Below is a small trained network, with its code and all its weights. Each question gives an input and a target symbol and asks what happens when units are switched off, that is, made to give their printed mean instead of their output.

import numpy as np


def w(rows, s, z=0):
    codes = np.array(rows[::2]) - 128.0
    scale = np.full(codes.shape[1], s)
    scale[-1] = z or s
    return codes * scale


def f(y):
    return y / 2 * (1 + np.tanh(0.7978845608 * (y + 0.044715 * y**3)))


def softmax(a):
    e = np.exp(a - a.max(-1, keepdims=True))
    return e / e.sum(-1, keepdims=True)


def log_softmax(a):
    a = a - a.max(-1, keepdims=True)
    return a - np.log(np.exp(a).sum(-1, keepdims=True))


def net(x, mask):
    ids = ['ΓΣΨαεηλμτω'.index(c) for c in x.split()]
    T = len(ids)
    res = E[ids] + P[:T]
    u = 0
    for l in range(3):
        q, k, v = (res @ M[l].T for M in (Q, K, V))
        z = softmax(np.where(np.tri(T) > 0, q @ k.T / 2**0.5, -1e9)) @ v
        res = res + np.where(mask[u], z, O[l][:, -1]) @ O[l][:, :-1]
        u += 1
        y = f(res @ A[l][:, :-1].T + A[l][:, -1])
        res = res + np.where(mask[u : u + 4], y, B[l][:, -1]) @ B[l][:, :-1]
        u += 4
    return log_softmax(res[-1] @ U[:, :-1].T + U[:, -1])


Q, K, V, O, A, B = {}, {}, {}, {}, {}, {}
E = w([
[108,125,153,131,51,116,107,147,157,147,145,79],'Γ',
[138,147,157,151,71,163,166,138,102,142,141,126],'Σ',
[111,161,182,134,65,82,42,160,97,103,70,178],'Ψ',
[112,171,72,158,73,80,98,112,108,171,133,76],'α',
[151,115,142,123,139,129,50,219,189,192,153,127],'ε',
[139,113,125,136,106,131,127,166,100,234,119,156],'η',
[91,194,105,115,140,113,177,196,131,160,103,136],'λ',
[149,196,79,185,135,120,175,150,121,187,122,146],'μ',
[204,167,174,142,155,85,63,167,10,94,142,115],'τ',
[206,122,83,146,91,14,161,180,125,46,136,179],'ω',
],0.013)
P = w([
[99,131,111,4,88,125,71,37,168,148,173,163],'0',
[83,223,177,126,49,189,47,97,150,112,243,182],'1',
[151,189,123,97,73,207,96,126,153,132,156,105],'2',
[103,106,120,50,108,91,98,64,143,160,148,148],'3',
[97,213,162,160,73,145,60,129,133,127,225,166],'4',
[162,172,103,114,84,183,107,156,132,139,124,89],'5',
[113,91,122,90,130,85,108,94,138,157,123,129],'6',
[101,194,160,184,87,113,84,157,118,138,202,157],'7',
[178,144,94,127,89,162,127,185,107,148,94,73],'8',
[123,69,125,129,156,80,121,122,130,148,96,118],'9',
[110,165,162,209,100,91,93,186,100,143,176,150],'10',
[183,115,87,156,114,136,139,209,100,154,73,56],'11',
[128,47,117,162,180,70,134,148,115,142,68,107],'12',
[106,141,154,231,114,62,109,209,76,151,149,139],'13',
],0.012)
Q[0] = w([
[30,73,166,185,210,86,130,55,133,115,208,176],'0.h1',
[114,18,102,25,241,181,161,5,149,79,36,82],'0.h1',
],0.013)
K[0] = w([
[109,132,66,128,167,177,177,118,178,252,199,82],'0.h1',
[102,155,145,52,90,179,114,51,163,107,187,153],'0.h1',
],0.015)
V[0] = w([
[194,111,113,110,203,150,212,143,126,141,233,152],'0.h1',
[115,190,75,202,108,130,189,1,48,147,60,131],'0.h1',
],0.0069)
O[0] = w([
[80,82,81,134,193,170,142,144,109,135,255,101,6],'0.h1',
[54,133,85,208,86,184,126,60,58,93,86,127,25],'0.h1',
],0.0098,0.0025)
A[0] = w([
[184,127,149,105,224,148,58,217,130,116,143,129,153],'0.n1',
[134,162,153,179,149,77,91,152,72,156,138,140,120],'0.n2',
[148,93,128,152,198,100,97,77,123,81,112,201,3],'0.n3',
[88,185,186,248,145,254,107,195,83,162,147,187,131],'0.n4',
],0.0065,0.0034)
B[0] = w([
[149,187,97,167,89,102,170,75,74,128,132,120,242],'0.n1',
[103,151,182,182,108,156,134,170,123,118,136,97,254],'0.n2',
[183,170,144,170,72,137,169,74,176,164,85,43,109],'0.n3',
[2,114,92,114,94,72,31,136,116,103,113,94,240],'0.n4',
],0.0086,0.0049)
Q[1] = w([
[201,54,104,135,255,229,202,5,138,117,113,94],'1.h1',
[5,109,192,175,117,67,131,156,88,99,227,196],'1.h1',
],0.0096)
K[1] = w([
[92,190,133,33,63,217,85,26,197,164,206,203],'1.h1',
[94,88,73,230,161,107,219,255,149,204,61,60],'1.h1',
],0.0077)
V[1] = w([
[220,3,117,205,2,157,41,113,107,239,182,143],'1.h1',
[187,106,134,136,222,118,40,190,7,80,125,252],'1.h1',
],0.0053)
O[1] = w([
[182,68,103,254,187,195,89,22,139,164,144,194,215],'1.h1',
[156,122,49,105,157,151,90,200,98,126,81,179,255],'1.h1',
],0.0075,0.0049)
A[1] = w([
[127,188,82,161,144,155,133,174,96,48,163,134,143],'1.n1',
[139,143,75,124,122,237,158,173,111,161,169,65,124],'1.n2',
[70,76,56,90,127,87,80,85,148,138,99,81,3],'1.n3',
[125,2,108,80,107,127,118,111,131,118,100,195,158],'1.n4',
],0.0099,0.0051)
B[1] = w([
[143,23,174,90,107,124,78,106,142,158,123,137,255],'1.n1',
[67,152,46,143,106,149,122,178,128,185,248,38,160],'1.n2',
[191,206,103,140,213,31,80,76,254,167,68,36,145],'1.n3',
[7,175,217,159,226,38,211,126,152,79,189,138,156],'1.n4',
],0.0082,0.0071)
Q[2] = w([
[172,125,136,143,128,55,188,79,190,89,79,206],'2.h1',
[55,152,153,178,53,5,30,141,32,163,163,149],'2.h1',
],0.012)
K[2] = w([
[43,218,113,83,107,203,131,97,217,255,108,163],'2.h1',
[118,43,94,222,157,121,181,241,106,142,48,81],'2.h1',
],0.0084)
V[2] = w([
[75,99,78,166,78,122,173,170,243,170,109,201],'2.h1',
[165,113,70,152,74,100,129,110,173,2,172,134],'2.h1',
],0.007)
O[2] = w([
[89,99,123,130,37,98,178,96,178,254,141,178,5],'2.h1',
[174,50,104,155,20,112,104,158,206,20,111,165,12],'2.h1',
],0.0077,0.0028)
A[2] = w([
[80,65,78,60,181,101,239,96,206,111,91,138,194],'2.n1',
[161,80,171,38,230,84,110,121,136,220,153,144,99],'2.n2',
[123,63,158,41,150,191,253,103,121,84,100,160,252],'2.n3',
[173,106,143,137,203,102,121,58,154,142,55,223,84],'2.n4',
],0.0076,0.0031)
B[2] = w([
[159,164,179,114,181,183,123,102,159,170,105,156,177],'2.n1',
[122,100,76,132,105,163,181,143,177,51,104,134,253],'2.n2',
[158,165,33,178,3,78,94,98,90,49,55,111,134],'2.n3',
[54,104,119,67,144,124,136,115,122,92,148,99,219],'2.n4',
],0.013,0.0046)
U = w([
[151,69,250,119,144,190,123,142,216,175,139,72,154],'Γ',
[63,99,130,138,81,208,146,105,121,100,136,120,127],'Σ',
[156,163,132,88,69,183,113,155,143,188,3,174,36],'Ψ',
[111,203,89,244,25,112,176,86,81,41,108,134,45],'α',
[178,220,162,204,152,23,181,161,156,119,195,171,121],'ε',
[115,113,123,124,145,169,112,67,70,251,192,235,179],'η',
[54,171,173,46,76,39,196,165,56,134,205,106,35],'λ',
[111,101,93,107,130,58,104,80,150,155,113,71,42],'μ',
[105,181,117,143,179,158,96,173,105,68,153,129,253],'τ',
[130,11,67,95,41,98,104,173,159,136,162,166,85],'ω',
],0.0057,0.0027)

Each question gives the input, a string of symbols that net reads in full, and the target symbol t.
The units are the heads (2 rows each of Q, K, V and O) and the neurons (one row each of A and B). Each row of codes is followed by its name. A weight is (code - 128) times the scale printed after its matrix; where a second scale follows, it is the last column's (O, A, B and U).
mask holds one flag per unit, layer by layer, with each layer's heads first. A switched-off unit (its flag False) gives its mean, the last column of its rows in O or B, instead of its output. The means were averaged over made-up inputs and are rounded, as every weight is.
A unit's drop is (log p(t) with every unit on - log p(t) with that unit switched off) / (log p(t) with every unit on - log p(t) with every unit switched off).
The circuit of an input: a set's keep is (log p(t) with only the set's units on - log p(t) with every unit switched off) / (log p(t) with every unit on - log p(t) with every unit switched off). Starting from the 12 units with the biggest drops (on a tie, the unit counted first), units are removed one at a time, each time the one whose removal leaves the highest keep (on an exact tie, the one counted first), for as long as the keep stays at least 0.8.
circuit, biggest first: the units of the circuit, biggest drop first
k most important neurons: the k neurons with the biggest drops, biggest first
k most important neurons of layer l: the k neurons of layer l with the biggest drops, biggest first
input Ψ ω ω Ψ α ω α η, target ω: circuit, biggest first -> [2.h1]
input ε α Γ ε τ η ε η η, target τ: 2 most important neurons -> [1.n2, 1.n1]
input η ε ε η Σ, target η: circuit, biggest first -> [2.h1, 1.h1]
input η μ μ ω τ ε, target τ: circuit, biggest first -> [0.n2, 2.h1, 1.n1, 1.n2]
input μ τ ω η λ μ Γ μ, target μ: circuit, biggest first -> [0.n4, 0.h1, 1.n3]
input α λ λ η ε μ Σ Γ τ Σ λ η η, target Σ: 3 most important neurons -> [2.n2, 2.n4, 1.n2]
input τ α ε α Σ Σ λ α τ τ ε μ, target τ: circuit, biggest first -> [2.h1, 1.n2]
input λ τ Γ, target τ: circuit, biggest first -> [2.h1, 1.n2]
input η λ ω η τ Σ, target τ: 2 most important neurons of layer 0 -> [0.n2, 0.n1]
input τ ε τ Ψ ω τ η η λ ω ε μ η α, target μ: circuit, biggest first -> [0.h1, 0.n4, 1.n3]
input ε α Ψ τ μ, target τ: circuit, biggest first -> [2.h1, 0.n4]
input ε τ Σ Ψ η ω μ τ, target ω: circuit, biggest first -> [1.n1, 2.h1]
input η Σ τ μ ω Γ Γ, target Γ: 4 most important neurons -> [2.n1, 0.n1, 1.n4, 0.n2]
input Ψ λ η ε ε η ω, target ε: 3 most important neurons -> [1.n4, 1.n1, 2.n1]
input η τ ε α λ, target λ: circuit, biggest first -> [1.h1, 0.n4]
input α ε η η τ τ α Ψ, target τ: circuit, biggest first -> [2.h1]
input λ η η ω τ, target ω: 2 most important neurons of layer 0 -> [0.n4, 0.n1]
input μ α ε μ Σ ε, target ε: 2 most important neurons -> [0.n1, 1.n1]
input η η μ α Ψ Σ τ α α Ψ λ μ τ Ψ, target τ: 2 most important neurons -> [0.n2, 0.n4]
input Σ τ ω ε Σ α λ η ω λ λ μ ω ε, target ω: most important neuron -> [1.n1]
input τ Ψ τ α Ψ Ψ τ α Ψ ε Γ ω λ ω, target ω: 2 most important neurons -> [1.n1, 2.n2]
input α λ μ α ω, target ω: 2 most important neurons -> [1.n1, 0.n2]
input Σ α μ μ ω μ λ τ λ Ψ, target λ: 3 most important neurons of layer 1 -> [1.n4, 1.n1, 1.n2]
input α τ ε Ψ ω Σ μ, target η: 2 most important neurons of layer 1 -> [1.n1, 1.n3]
input η Ψ Ψ μ α Ψ τ η μ Σ, target α: 4 most important neurons -> [2.n3, 0.n4, 1.n3, 1.n2]
input η Γ μ, target μ: 3 most important neurons -> [0.n4, 1.n3, 0.n2]
input ε ε Ψ η Γ μ, target Ψ: most important neuron of layer 1 -> [1.n4]
input ε α η η ε Σ Σ τ α, target τ: 2 most important neurons of layer 1 -> [1.n2, 1.n1]
input ε λ Σ α ε Σ η, target Σ: 2 most important neurons -> [2.n2, 2.n4]
input ω α η ε η α Σ, target α: 2 most important neurons of layer 2 -> [2.n3, 2.n2]
